Below are the code and all the weights of a small trained network. Each question names an input and a target symbol and asks about switching units off, where a switched-off unit gives its printed mean instead of its output.

import numpy as np


def w(rows, s, z=0):
    codes = np.array(rows[::2]) - 128.0
    scale = np.full(codes.shape[1], s)
    scale[-1] = z or s
    return codes * scale


def f(y):
    return y / 2 * (1 + np.tanh(0.7978845608 * (y + 0.044715 * y**3)))


def softmax(a):
    e = np.exp(a - a.max(-1, keepdims=True))
    return e / e.sum(-1, keepdims=True)


def log_softmax(a):
    a = a - a.max(-1, keepdims=True)
    return a - np.log(np.exp(a).sum(-1, keepdims=True))


def net(x, mask):
    ids = ['ΔΘΞβζηλμπστφ'.index(c) for c in x.split()]
    T = len(ids)
    res = E[ids] + P[:T]
    u = 0
    for l in range(3):
        q, k, v = (res @ M[l].T for M in (Q, K, V))
        z = softmax(np.where(np.tri(T) > 0, q @ k.T / 4**0.5, -1e9)) @ v
        res = res + np.where(mask[u], z, O[l][:, -1]) @ O[l][:, :-1]
        u += 1
        y = f(res @ A[l][:, :-1].T + A[l][:, -1])
        res = res + np.where(mask[u : u + 4], y, B[l][:, -1]) @ B[l][:, :-1]
        u += 4
    return log_softmax(res[-1] @ U[:, :-1].T + U[:, -1])


Q, K, V, O, A, B = {}, {}, {}, {}, {}, {}
E = w([
[93,132,134,147,63,187,101,133],'Δ',
[110,97,66,162,110,109,82,154],'Θ',
[134,130,140,197,153,115,165,154],'Ξ',
[80,129,147,136,97,108,162,133],'β',
[115,145,144,196,89,107,129,81],'ζ',
[154,86,177,146,109,181,190,153],'η',
[174,156,95,56,110,175,139,134],'λ',
[135,90,166,158,91,160,144,69],'μ',
[189,167,205,202,118,73,51,131],'π',
[168,170,4,129,111,195,86,223],'σ',
[117,136,52,147,52,73,130,102],'τ',
[122,134,165,122,46,59,167,171],'φ',
],0.024)
P = w([
[37,51,113,205,105,242,126,160],'0',
[78,42,110,176,90,213,133,178],'1',
[91,90,166,149,47,209,142,155],'2',
[108,106,147,117,72,176,174,139],'3',
[107,113,156,81,170,102,208,99],'4',
[82,131,127,30,166,76,206,96],'5',
[96,101,95,2,215,45,239,101],'6',
],0.0057)
Q[0] = w([
[236,182,167,97,151,254,121,157],'0.h0',
[104,243,99,63,230,134,75,136],'0.h0',
[201,67,99,169,46,171,139,48],'0.h0',
[109,94,170,147,190,66,67,86],'0.h0',
],0.008)
K[0] = w([
[185,59,137,67,134,228,85,163],'0.h0',
[52,79,62,243,114,237,144,176],'0.h0',
[212,81,125,109,63,56,144,92],'0.h0',
[82,84,253,205,158,64,61,163],'0.h0',
],0.0066)
V[0] = w([
[56,196,147,159,214,200,157,92],'0.h0',
[60,87,147,245,140,173,202,120],'0.h0',
[79,199,161,174,123,66,109,184],'0.h0',
[137,253,148,103,156,170,150,134],'0.h0',
],0.0064)
O[0] = w([
[93,12,54,90,151,83,151,168,59],'0.h0',
[196,51,81,222,106,127,195,15,255],'0.h0',
[194,91,141,224,131,240,133,234,194],'0.h0',
[168,189,254,164,200,73,142,227,72],'0.h0',
],0.0054,0.0044)
A[0] = w([
[135,154,83,142,139,152,167,21,137],'0.n0',
[92,230,79,161,139,135,161,158,127],'0.n1',
[227,146,122,112,141,2,126,137,2],'0.n2',
[97,117,158,151,69,133,120,68,126],'0.n3',
],0.0084,0.0053)
B[0] = w([
[180,138,85,104,118,136,115,129,240],'0.n0',
[188,24,132,86,95,66,94,155,164],'0.n1',
[85,164,179,136,104,99,8,91,126],'0.n2',
[163,92,113,157,170,133,114,129,254],'0.n3',
],0.011,0.0067)
Q[1] = w([
[81,138,184,94,207,196,93,114],'1.h0',
[130,104,114,181,40,127,166,151],'1.h0',
[1,71,167,197,149,174,168,127],'1.h0',
[114,92,205,149,71,145,142,147],'1.h0',
],0.0086)
K[1] = w([
[66,109,99,215,197,138,84,164],'1.h0',
[173,184,167,150,135,2,116,106],'1.h0',
[166,88,151,203,118,117,133,144],'1.h0',
[162,140,145,90,4,78,153,139],'1.h0',
],0.0077)
V[1] = w([
[149,94,119,140,43,40,101,138],'1.h0',
[155,46,134,130,109,194,140,158],'1.h0',
[136,114,175,85,181,254,64,102],'1.h0',
[99,168,135,104,121,77,115,118],'1.h0',
],0.0085)
O[1] = w([
[100,219,111,197,133,117,87,96,231],'1.h0',
[105,213,75,99,152,156,176,113,254],'1.h0',
[91,142,124,96,253,133,176,54,92],'1.h0',
[147,66,171,99,97,134,105,100,29],'1.h0',
],0.013,0.0085)
A[1] = w([
[155,140,138,150,166,180,126,254,125],'1.n0',
[17,95,142,180,132,153,150,121,175],'1.n1',
[150,131,95,101,102,131,76,174,4],'1.n2',
[160,67,163,208,108,144,160,108,95],'1.n3',
],0.0099,0.004)
B[1] = w([
[8,113,118,116,119,40,164,2,253],'1.n0',
[110,217,170,178,190,125,85,184,205],'1.n1',
[105,144,212,99,124,173,179,27,196],'1.n2',
[94,236,139,96,159,64,72,87,217],'1.n3',
],0.0088,0.0057)
Q[2] = w([
[134,76,120,72,119,130,78,122],'2.h0',
[40,188,66,160,129,37,122,121],'2.h0',
[90,79,120,118,150,159,160,213],'2.h0',
[168,2,138,102,110,148,106,185],'2.h0',
],0.0073)
K[2] = w([
[100,165,202,239,69,161,126,193],'2.h0',
[253,199,189,35,116,101,139,209],'2.h0',
[165,143,117,168,157,168,62,44],'2.h0',
[30,153,78,227,171,194,179,116],'2.h0',
],0.0058)
V[2] = w([
[92,141,82,114,148,121,41,86],'2.h0',
[170,143,144,114,71,165,136,2],'2.h0',
[57,97,135,46,85,113,166,140],'2.h0',
[67,153,123,145,61,65,112,204],'2.h0',
],0.0093)
O[2] = w([
[156,89,35,74,177,57,27,37,207],'2.h0',
[166,150,225,99,47,49,189,6,247],'2.h0',
[23,186,40,73,103,125,125,58,44],'2.h0',
[24,103,89,69,60,175,16,255,161],'2.h0',
],0.0075,0.014)
A[2] = w([
[184,219,163,70,75,121,233,88,124],'2.n0',
[84,108,61,191,123,203,193,149,255],'2.n1',
[96,111,131,126,47,98,112,196,60],'2.n2',
[168,67,143,255,36,204,122,229,170],'2.n3',
],0.0061,0.0062)
B[2] = w([
[142,53,150,22,118,137,55,253,252],'2.n0',
[91,54,101,150,1,251,131,106,168],'2.n1',
[171,162,77,86,180,226,43,131,162],'2.n2',
[53,147,105,191,183,28,207,240,178],'2.n3',
],0.0071,0.018)
U = w([
[182,137,120,119,149,224,65,41,116],'Δ',
[196,66,23,137,147,118,19,111,3],'Θ',
[109,31,89,202,62,123,100,24,124],'Ξ',
[68,84,129,124,121,104,155,177,171],'β',
[137,136,82,168,115,5,181,142,164],'ζ',
[187,153,122,126,58,160,188,145,189],'η',
[119,57,122,93,181,86,71,131,159],'λ',
[241,157,95,55,175,127,91,174,219],'μ',
[107,126,208,165,250,74,3,140,187],'π',
[168,161,46,93,162,59,60,71,39],'σ',
[169,94,178,147,46,88,74,103,84],'τ',
[128,197,125,117,122,158,52,133,127],'φ',
],0.006,0.0053)

Each question gives the input, a string of symbols that net reads in full, and the target symbol t.
The units are the heads (4 rows each of Q, K, V and O) and the neurons (one row each of A and B). Each row of codes is followed by its name. A weight is (code - 128) times the scale printed after its matrix; where a second scale follows, it is the last column's (O, A, B and U).
mask holds one flag per unit, layer by layer, with each layer's heads first. A switched-off unit (its flag False) gives its mean, the last column of its rows in O or B, instead of its output. The means were averaged over made-up inputs and are rounded, as every weight is.
A unit's drop is (log p(t) with every unit on - log p(t) with that unit switched off) / (log p(t) with every unit on - log p(t) with every unit switched off).
The circuit of an input: a set's keep is (log p(t) with only the set's units on - log p(t) with every unit switched off) / (log p(t) with every unit on - log p(t) with every unit switched off). Starting from the 12 units with the biggest drops (on a tie, the unit counted first), units are removed one at a time, each time the one whose removal leaves the highest keep (on an exact tie, the one counted first), for as long as the keep stays at least 0.8.
circuit, biggest first: the units of the circuit, biggest drop first
unit that matters most: the unit with the biggest drop
top k neurons: the k neurons with the biggest drops, biggest first
top k neurons in layer l: the k neurons of layer l with the biggest drops, biggest first
input ζ η Ξ Δ Θ, target Ξ: unit that matters most -> 2.n1
input σ ζ φ Θ π σ, target φ: top 3 neurons -> (0.n1; 1.n0; 1.n2)
input φ ζ β, target φ: top 3 neurons -> (2.n2; 1.n0; 0.n3)
input ζ ζ π Ξ, target π: circuit, biggest first -> (1.h0; 2.h0)
input σ μ π, target σ: circuit, biggest first -> (0.h0; 0.n1; 2.h0; 1.n0)
input φ β ζ Θ, target ζ: top 4 neurons -> (0.n0; 1.n0; 1.n3; 2.n3)
input Ξ Ξ μ, target μ: circuit, biggest first -> (1.n0; 2.h0; 2.n0; 1.h0)
input Δ μ τ, target τ: circuit, biggest first -> (1.n2; 2.h0; 1.h0)
input Δ Ξ ζ β φ Δ Ξ, target φ: circuit, biggest first -> (2.h0; 1.h0; 2.n2)
input Ξ ζ λ Δ β, target η: top 3 neurons -> (1.n0; 0.n0; 2.n1)
input μ Ξ Ξ σ, target σ: circuit, biggest first -> (0.h0; 1.n0; 2.h0; 1.h0)
input Δ Θ σ ζ Δ μ β, target μ: top 2 neurons in layer 1 -> (1.n0; 1.n1)
input μ Θ σ ζ Δ Ξ ζ, target ζ: top 3 neurons -> (1.n2; 1.n0; 2.n3)
input φ β φ Θ, target φ: circuit, biggest first -> (2.h0; 1.h0)
input σ φ σ, target φ: unit that matters most -> 2.h0
input Θ Θ β ζ Δ Δ β, target β: top 2 neurons -> (2.n3; 1.n0)
input Ξ φ ζ Ξ, target φ: circuit, biggest first -> (2.h0; 1.h0)
input Ξ Ξ Δ, target Ξ: top 3 neurons -> (1.n0; 2.n1; 2.n0)
input ζ μ Ξ Θ Ξ Θ η, target η: circuit, biggest first -> (1.h0; 0.h0; 2.h0; 2.n1)
input β λ η, target β: top 3 neurons -> (0.n0; 1.n0; 2.n0)
input φ λ β τ ζ ζ, target σ: top 2 neurons in layer 1 -> (1.n3; 1.n2)
input π Ξ σ Δ, target σ: unit that matters most -> 0.h0
input Θ π Δ τ ζ ζ, target τ: top 3 neurons -> (1.n2; 0.n1; 1.n1)
input ζ μ Θ ζ, target μ: top 3 neurons -> (0.n0; 2.n0; 0.n1)
input σ Θ Δ β Θ, target β: top 3 neurons -> (1.n0; 2.n3; 1.n3)
